Small tables with named rows and columns. After each table, cells are looked up by row and column.

medad =
,fale,bim,zeritu,rur
losavu,18.64,56.00,60.91,51.58
siguvev,39.01,74.44,76.50,50.44
libo,38.92,74.37,76.50,50.69
segadim,18.58,55.90,61.14,51.89

rur of losavu is 51.58
rur of libo is 50.69
zeritu of siguvev is 76.50
fale of libo is 38.92
bim of siguvev is 74.44
rur of siguvev is 50.44
bim of losavu is 56.00
fale of siguvev is 39.01
rur of segadim is 51.89
zeritu of libo is 76.50
fale of losavu is 18.64
bim of libo is 74.37
zeritu of losavu is 60.91
fale of segadim is 18.58
bim of segadim is 55.90
Which row has the largest rur? segadim

Table buzum
	budoke	darifaf	tugun
furad	8.411	50.849	66.739
luk	77.778	38.683	38.285
sukol	16.923	23.283	-16.039
bak	63.195	43.004	-10.071
nazez	55.521	31.521	16.639
tarok	-81.084	59.063	16.590
ganol	41.946	60.839	41.226
tebi	39.158	37.447	19.543
tesudim	44.627	26.691	68.817

tebi, tugun -> 19.543
sukol, darifaf -> 23.283
bak, budoke -> 63.195
tarok, darifaf -> 59.063
furad, darifaf -> 50.849
sukol, budoke -> 16.923
tesudim, tugun -> 68.817
nazez, budoke -> 55.521
Which row has the largest darifaf? ganol

Table sudu
,pibulup,vilov,kas,bif
pino,119,10,118,146
zar,114,250,213,48
nal,111,226,196,81

pibulup of nal = 111
vilov of pino = 10
bif of nal = 81
bif of pino = 146
kas of nal = 196
pibulup of pino = 119
vilov of nal = 226
kas of zar = 213

rif =
         fimepiv  geset  vuruk  zar  nozusi  meket  nar  soseme  dalose
vek           58     37     40   51      44     34   57      33      48
bag           49     18     65   58      55     57   37      49      40
demez         39     38     38   34      55     47   53      40      42
muzugab       30     59     28   19      49     70   80      40      61
ril           45     60     41    9      40     69   64      56      63
gubud         36     69     49   60      59     36   29      57      62
tifeboz       43     50     50   48      38     47   49      44      45
pipa          44     41     51   50      42     45   38      40      45
vegovad       42     50     50   12      42     52   49      51      57
zovovu        39     47     59   45      37     59   39      47      35
lor           40     12     61   54      55     43   44      36      40
limagit       43     48     35   34      44     40   44      32      31
sez           41     45     19   67      23     33   29      34      43

soseme of ril is 56
dalose of pipa is 45
nar of lor is 44
zar of ril is 9
fimepiv of sez is 41
fimepiv of zovovu is 39
nozusi of gubud is 59
nozusi of tifeboz is 38
nar of demez is 53
fimepiv of tifeboz is 43
nozusi of bag is 55
nar of gubud is 29
vuruk of demez is 38
geset of tifeboz is 50
meket of vegovad is 52

tigugi =
	rafeba	zor	lenifab	sig	bakugin
pomipel	-5686	3946	2566	-1164	2842
kuf	1218	473	7659	-28	-802
rus	331	-199	-7267	-937	3146
lipeg	3966	-775	5116	2179	3524

What is the rafeba of rus in tigugi? 331
What is the bakugin of kuf in tigugi? -802
What is the rafeba of lipeg in tigugi? 3966
What is the zor of rus in tigugi? -199
What is the bakugin of pomipel in tigugi? 2842
What is the rafeba of kuf in tigugi? 1218
What is the bakugin of rus in tigugi? 3146
What is the lenifab of pomipel in tigugi? 2566
What is the sig of kuf in tigugi? -28
What is the rafeba of pomipel in tigugi? -5686
What is the lenifab of kuf in tigugi? 7659
What is the zor of lipeg in tigugi? -775
What is the zor of pomipel in tigugi? 3946
What is the lenifab of rus in tigugi? -7267
What is the sig of pomipel in tigugi? -1164
Which row has the largest rafeba? lipeg

nirar
columns: bop, dogetur, kigabiz, pur, malig, dilidi
tetur: [1236, 1225, 4180, -1018, -196, 1855]
lelanuk: [141, 1961, 1379, 1696, 3793, 1568]
pak: [1832, 348, 3210, 239, 1975, 7077]
vof: [1788, 2507, 2706, 1240, -380, 5654]
masetam: [-6619, 3494, 2296, 3253, -2094, 5141]
zuk: [1283, 1707, 1685, -799, -586, 4616]
nev: [6162, 5499, 3480, 7189, -15, -1386]

zuk, pur => -799
pak, malig => 1975
lelanuk, dilidi => 1568
vof, dilidi => 5654
vof, malig => -380
zuk, malig => -586
vof, pur => 1240
masetam, dilidi => 5141
tetur, malig => -196
masetam, malig => -2094
tetur, bop => 1236
nev, kigabiz => 3480
Which row has the largest dilidi? pak

kur:
        mepu  tazuk
duzopi    60    220
detufe   177    127
roniva   148    160
vug      134    117

detufe, tazuk: 127
detufe, mepu: 177
duzopi, mepu: 60
roniva, mepu: 148
vug, tazuk: 117
roniva, tazuk: 160
vug, mepu: 134
duzopi, tazuk: 220
Row with the largest tazuk: duzopi

som:
         dosud  nelis  ped  fimi  ridol  dogo  futo  bano  ragar  tekosa
pokud      127     72   95    72     86   110    77    49     92     110
dutimob     35    144  122   139     82    60   129   174    133      84
gof        107    114  129    67    108    84    88    71    123     151
filoni      80    112  141    89     66    65    85   103    135     129
zono       103     45  116   146     96    76    81    97     76      91
lakezes     62     71   59    49     78    49   188    89    129      36
bal         65     93   96    88     94    63   142   119    117      68
subel      127    114  100   130    128   141    86   112     85     115
kuruni       9    160  147   133     41    16   128   210    152      97

lakezes, futo => 188
kuruni, fimi => 133
gof, ridol => 108
lakezes, fimi => 49
subel, futo => 86
pokud, ragar => 92
lakezes, dogo => 49
lakezes, dosud => 62
subel, ped => 100
dutimob, tekosa => 84
bal, ridol => 94
zono, tekosa => 91
gof, futo => 88
subel, dosud => 127
Which row has the largest dogo? subel

samake =
,mitovor,miveb,binun,befa,vor,pavuke,darofar
tuma,46.81,55.76,46.99,33.37,54.84,48.18,53.67
resip,45.42,48.37,23.86,83.24,27.01,36.25,26.90
zetu,42.49,16.83,45.60,63.74,42.93,19.84,51.66
ziz,48.81,57.60,43.66,50.62,43.65,50.29,37.00
zekabar,34.42,79.36,58.92,48.20,93.92,29.31,16.57
ranovi,28.43,62.18,54.30,54.18,78.73,28.33,46.30
bagi,44.26,11.41,36.95,56.77,48.24,20.23,57.90

zekabar, pavuke -> 29.31
ranovi, mitovor -> 28.43
ranovi, darofar -> 46.30
resip, vor -> 27.01
bagi, binun -> 36.95
zekabar, vor -> 93.92
tuma, miveb -> 55.76
ziz, binun -> 43.66
resip, darofar -> 26.90
resip, befa -> 83.24
resip, pavuke -> 36.25
zekabar, mitovor -> 34.42
bagi, pavuke -> 20.23
ziz, befa -> 50.62
zekabar, darofar -> 16.57
bagi, vor -> 48.24

